Below are the code and all the weights of a small trained network. Each question names an input and a target symbol and asks about switching units off, where a switched-off unit gives its printed mean instead of its output.

import numpy as np


def w(rows, s, z=0):
    codes = np.array(rows[::2]) - 128.0
    scale = np.full(codes.shape[1], s)
    scale[-1] = z or s
    return codes * scale


def f(y):
    return np.maximum(y, 0)


def softmax(a):
    e = np.exp(a - a.max(-1, keepdims=True))
    return e / e.sum(-1, keepdims=True)


def log_softmax(a):
    a = a - a.max(-1, keepdims=True)
    return a - np.log(np.exp(a).sum(-1, keepdims=True))


def net(x, mask):
    ids = ['ΔΛΠθμτφω'.index(c) for c in x.split()]
    T = len(ids)
    res = E[ids] + P[:T]
    u = 0
    for l in range(3):
        q, k, v = (res @ M[l].T for M in (Q, K, V))
        z = softmax(np.where(np.tri(T) > 0, q @ k.T / 2**0.5, -1e9)) @ v
        res = res + np.where(mask[u], z, O[l][:, -1]) @ O[l][:, :-1]
        u += 1
        y = f(res @ A[l][:, :-1].T + A[l][:, -1])
        res = res + np.where(mask[u : u + 8], y, B[l][:, -1]) @ B[l][:, :-1]
        u += 8
    return log_softmax(res[-1] @ U[:, :-1].T + U[:, -1])


Q, K, V, O, A, B = {}, {}, {}, {}, {}, {}
E = w([
[151,2,155],'Δ',
[104,163,69],'Λ',
[121,104,82],'Π',
[146,204,122],'θ',
[75,103,131],'μ',
[132,109,75],'τ',
[137,113,70],'φ',
[159,117,126],'ω',
],0.021)
P = w([
[244,131,170],'0',
[227,146,159],'1',
[194,159,133],'2',
[168,177,112],'3',
[144,178,111],'4',
[129,177,107],'5',
[110,176,107],'6',
[95,175,108],'7',
[77,147,129],'8',
[97,239,32],'9',
[79,95,139],'10',
[2,138,159],'11',
[70,93,141],'12',
],0.0054)
Q[0] = w([
[77,103,62],'0.h1',
[86,93,3],'0.h1',
],0.014)
K[0] = w([
[54,170,119],'0.h1',
[4,179,104],'0.h1',
],0.011)
V[0] = w([
[47,10,165],'0.h1',
[4,64,15],'0.h1',
],0.0041)
O[0] = w([
[217,249,4,2],'0.h1',
[197,42,109,188],'0.h1',
],0.0038,0.0022)
A[0] = w([
[75,232,13,159],'0.n1',
[194,203,118,248],'0.n2',
[168,171,72,80],'0.n3',
[186,53,137,188],'0.n4',
[51,191,83,137],'0.n5',
[246,161,254,44],'0.n6',
[97,60,220,110],'0.n7',
[134,221,247,255],'0.n8',
],0.0063,0.0036)
B[0] = w([
[160,71,249,253],'0.n1',
[83,13,100,228],'0.n2',
[131,164,55,155],'0.n3',
[48,109,50,177],'0.n4',
[101,114,199,194],'0.n5',
[39,138,54,143],'0.n6',
[120,209,153,154],'0.n7',
[192,48,15,207],'0.n8',
],0.011,0.0058)
Q[1] = w([
[93,63,96],'1.h1',
[177,255,96],'1.h1',
],0.0066)
K[1] = w([
[12,72,239],'1.h1',
[235,254,19],'1.h1',
],0.0048)
V[1] = w([
[2,159,145],'1.h1',
[55,155,199],'1.h1',
],0.0099)
O[1] = w([
[77,6,148,111],'1.h1',
[91,37,111,2],'1.h1',
],0.011,0.0023)
A[1] = w([
[245,16,187,165],'1.n1',
[44,179,123,38],'1.n2',
[92,84,102,129],'1.n3',
[16,171,62,155],'1.n4',
[71,179,146,2],'1.n5',
[45,125,254,49],'1.n6',
[200,88,115,142],'1.n7',
[128,112,235,120],'1.n8',
],0.0081,0.0024)
B[1] = w([
[76,218,24,254],'1.n1',
[134,31,196,133],'1.n2',
[61,25,116,200],'1.n3',
[255,115,243,162],'1.n4',
[229,78,208,130],'1.n5',
[183,105,50,184],'1.n6',
[28,114,116,185],'1.n7',
[57,203,150,165],'1.n8',
],0.0096,0.0071)
Q[2] = w([
[223,2,18],'2.h1',
[79,85,121],'2.h1',
],0.0085)
K[2] = w([
[10,155,179],'2.h1',
[101,77,157],'2.h1',
],0.012)
V[2] = w([
[216,37,23],'2.h1',
[9,197,90],'2.h1',
],0.015)
O[2] = w([
[250,117,130,247],'2.h1',
[87,243,136,214],'2.h1',
],0.014,0.013)
A[2] = w([
[94,221,216,165],'2.n1',
[215,233,167,101],'2.n2',
[103,62,204,247],'2.n3',
[206,251,192,41],'2.n4',
[150,177,200,111],'2.n5',
[57,24,63,252],'2.n6',
[121,142,6,97],'2.n7',
[2,113,192,209],'2.n8',
],0.0083,0.0031)
B[2] = w([
[173,94,129,184],'2.n1',
[111,136,208,255],'2.n2',
[85,205,99,150],'2.n3',
[6,108,119,234],'2.n4',
[111,184,103,152],'2.n5',
[35,89,62,165],'2.n6',
[165,90,187,246],'2.n7',
[157,154,38,156],'2.n8',
],0.015,0.0094)
U = w([
[171,98,135,67],'Δ',
[140,171,50,253],'Λ',
[123,94,129,190],'Π',
[70,122,159,119],'θ',
[60,12,72,92],'μ',
[97,68,144,47],'τ',
[109,88,151,199],'φ',
[92,73,147,47],'ω',
],0.011,0.003)

Each question gives the input, a string of symbols that net reads in full, and the target symbol t.
The units are the heads (2 rows each of Q, K, V and O) and the neurons (one row each of A and B). Each row of codes is followed by its name. A weight is (code - 128) times the scale printed after its matrix; where a second scale follows, it is the last column's (O, A, B and U).
mask holds one flag per unit, layer by layer, with each layer's heads first. A switched-off unit (its flag False) gives its mean, the last column of its rows in O or B, instead of its output. The means were averaged over made-up inputs and are rounded, as every weight is.
A unit's drop is (log p(t) with every unit on - log p(t) with that unit switched off) / (log p(t) with every unit on - log p(t) with every unit switched off).
The circuit of an input: a set's keep is (log p(t) with only the set's units on - log p(t) with every unit switched off) / (log p(t) with every unit on - log p(t) with every unit switched off). Starting from the 12 units with the biggest drops (on a tie, the unit counted first), units are removed one at a time, each time the one whose removal leaves the highest keep (on an exact tie, the one counted first), for as long as the keep stays at least 0.8.
circuit, biggest first: the units of the circuit, biggest drop first
unit that matters most: the unit with the biggest drop
k most important neurons: the k neurons with the biggest drops, biggest first
k most important neurons of layer l: the k neurons of layer l with the biggest drops, biggest first
input θ Δ Π, target Δ: circuit, biggest first : 2.h1
input θ Λ Λ τ, target Λ: 4 most important neurons : 0.n1, 0.n8, 0.n4, 1.n8
input φ μ θ θ τ Δ ω, target Δ: 2 most important neurons of layer 2 : 2.n4, 2.n6
input Λ Λ Δ θ φ, target θ: circuit, biggest first : 1.h1, 2.n2
input θ Λ Δ Δ φ θ Π φ Λ φ Π μ μ, target μ: circuit, biggest first : 1.h1, 2.n6
input Λ θ θ θ Δ Λ Δ θ Δ μ, target Δ: 2 most important neurons : 0.n1, 0.n7
input θ τ μ Π ω Λ ω Δ τ, target Δ: circuit, biggest first : 0.n4, 2.h1, 1.n3
input θ Δ τ θ θ, target θ: 3 most important neurons of layer 1 : 1.n7, 1.n3, 1.n6
input μ μ Π, target μ: 3 most important neurons : 1.n1, 0.n1, 2.n6
input θ Π φ τ θ θ ω μ Π Λ θ Δ Λ, target Δ: 2 most important neurons : 0.n1, 0.n7
input θ μ Δ, target μ: 2 most important neurons : 0.n1, 0.n4
input θ θ θ Λ Λ Λ ω, target Λ: circuit, biggest first : 0.n8, 2.h1, 2.n8
input θ θ τ Δ τ, target Δ: circuit, biggest first : 0.n4, 2.h1
input Π μ Λ, target μ: 2 most important neurons : 1.n1, 0.n8
input Λ Π θ θ Λ θ θ Π Π θ Λ μ τ, target μ: unit that matters most : 1.h1
input φ μ ω Λ ω θ ω Π Λ θ τ, target θ: circuit, biggest first : 0.n8, 2.h1
input θ Δ ω, target Δ: 3 most important neurons : 0.n1, 1.n1, 0.n4
input Π θ τ φ Δ θ, target Δ: 2 most important neurons of layer 0 : 0.n1, 0.n2
input Π τ Δ φ Λ μ Λ Λ θ Λ Λ, target Λ: circuit, biggest first : 1.h1, 2.h1
input Π Π θ μ θ Λ μ Λ μ, target Λ: 3 most important neurons : 0.n2, 1.n8, 1.n4
input Π θ ω θ μ θ Π μ φ, target μ: circuit, biggest first : 0.n2, 1.n1, 2.n6, 2.h1
input φ θ φ θ φ Δ θ Λ Λ θ μ Δ μ, target Δ: most important neuron : 0.n1
input θ θ Λ μ μ, target μ: 2 most important neurons : 0.n1, 1.n1
input τ θ Π μ ω θ θ θ θ Π Λ τ, target Λ: 3 most important neurons : 0.n5, 0.n1, 0.n2
